Here is a tiny trained network, its code and every weight. The questions are about switching its units off for an input and a class, where a switched-off unit gives its printed mean instead of its output.

import numpy as np


def w(rows, s, z=0):
    codes = np.array(rows[::2]) - 128.0
    scale = np.full(codes.shape[1], s)
    scale[-1] = z or s
    return codes * scale


def f(y):
    return np.maximum(y, 0)


def log_softmax(a):
    a = a - a.max(-1, keepdims=True)
    return a - np.log(np.exp(a).sum(-1, keepdims=True))


def net(x, mask):
    res = np.array(x, float).reshape(1, 4) / 4 @ E
    y = f(res @ A[0][:, :-1].T + A[0][:, -1])
    res = res + np.where(mask, y, B[0][:, -1]) @ B[0][:, :-1]
    return log_softmax(res[-1] @ U[:, :-1].T + U[:, -1])


A, B = {}, {}
E = w([
[47,139,6,52],'x0',
[254,1,124,180],'x1',
[30,80,135,172],'x2',
[118,85,215,23],'x3',
],0.0098)
A[0] = w([
[143,138,86,220,122],'n1',
[53,68,162,139,76],'n2',
[173,154,84,143,9],'n3',
[91,225,108,93,125],'n4',
[97,212,83,109,122],'n5',
[93,187,96,97,103],'n6',
[154,111,86,44,125],'n7',
[99,119,159,58,83],'n8',
[93,219,85,70,110],'n9',
[155,116,84,195,65],'n10',
[190,76,59,87,155],'n11',
[162,114,80,98,65],'n12',
[45,92,164,132,130],'n13',
[190,137,208,135,150],'n14',
[95,85,109,137,102],'n15',
[82,168,122,116,31],'n16',
[94,169,146,142,122],'n17',
[133,141,92,178,101],'n18',
[82,196,129,232,72],'n19',
[86,215,82,84,121],'n20',
[40,57,197,126,116],'n21',
[53,199,173,169,67],'n22',
[93,108,143,124,100],'n23',
[116,115,137,52,3],'n24',
[99,115,94,150,64],'n25',
[155,149,176,139,96],'n26',
[171,136,203,138,116],'n27',
[180,72,166,151,92],'n28',
[93,170,156,98,150],'n29',
[189,159,191,150,155],'n30',
[177,65,91,104,104],'n31',
[157,138,71,253,125],'n32',
[169,129,112,51,61],'n33',
],0.016,0.0075)
B[0] = w([
[211,172,62,173,204],'n1',
[135,176,56,88,189],'n2',
[119,162,76,153,152],'n3',
[72,188,130,110,243],'n4',
[95,194,117,102,232],'n5',
[120,146,122,101,214],'n6',
[148,82,162,181,195],'n7',
[99,151,68,161,195],'n8',
[66,156,114,69,251],'n9',
[131,154,107,174,180],'n10',
[85,157,136,204,219],'n11',
[110,123,135,168,158],'n12',
[108,168,73,117,208],'n13',
[203,81,128,110,248],'n14',
[140,139,102,106,161],'n15',
[106,117,143,118,180],'n16',
[119,179,146,145,178],'n17',
[149,134,117,156,170],'n18',
[194,73,169,117,199],'n19',
[88,174,126,70,253],'n20',
[121,195,3,126,226],'n21',
[96,202,173,198,213],'n22',
[132,151,114,113,156],'n23',
[121,126,95,156,168],'n24',
[145,58,128,118,157],'n25',
[172,118,148,138,178],'n26',
[213,78,119,127,220],'n27',
[158,137,123,62,224],'n28',
[74,147,134,149,206],'n29',
[202,112,148,121,232],'n30',
[93,168,144,179,199],'n31',
[212,168,41,227,234],'n32',
[147,39,162,124,171],'n33',
],0.013,0.014)
U = w([
[136,166,70,192,191],'0',
[2,163,155,60,66],'1',
[128,103,67,19,159],'2',
[88,53,135,108,1],'3',
[74,62,183,234,202],'4',
[215,51,171,142,83],'5',
],0.011,0.0076)

Each question gives the input, the list of numbers given to net, and the class t.
The units are the neurons (one row each of A and B). Each row of codes is followed by its name. A weight is (code - 128) times the scale printed after its matrix; where a second scale follows, it is the last column's (A, B and U).
mask holds one flag per neuron, in row order. A switched-off neuron (its flag False) gives its mean, the last column of its row in B, instead of its output. The means were averaged over made-up inputs and are rounded, as every weight is.
A unit's drop is (log p(t) with every unit on - log p(t) with that unit switched off) / (log p(t) with every unit on - log p(t) with every unit switched off).
The circuit of an input: a set's keep is (log p(t) with only the set's units on - log p(t) with every unit switched off) / (log p(t) with every unit on - log p(t) with every unit switched off). Starting from the 12 units with the biggest drops (on a tie, the unit counted first), units are removed one at a time, each time the one whose removal leaves the highest keep (on an exact tie, the one counted first), for as long as the keep stays at least 0.8.
circuit, biggest first: the units of the circuit, biggest drop first
top k neurons: the k neurons with the biggest drops, biggest first
drop of u: that unit's drop, to one decimal
input [-4,7,5,6], class 2: circuit, biggest first	(n28)
input [0,-5,-6,-7], class 1: circuit, biggest first	(n9 n20)
input [0,6,6,4], class 2: top 3 neurons	(n32 n28 n22)
input [-8,6,-6,-8], class 5: top 2 neurons	(n14 n30)
input [-8,7,6,7], class 5: top 2 neurons	(n27 n14)
input [-8,4,7,5], class 2: top 2 neurons	(n21 n2)
input [-4,-6,-6,6], class 1: top 2 neurons	(n32 n29)
input [-8,5,5,8], class 5: top 2 neurons	(n27 n14)
input [-7,3,4,6], class 5: drop of n27	0.3
input [3,-1,8,-1], class 1: drop of n14	0.2
input [-3,-2,0,-2], class 5: drop of n21	0.2
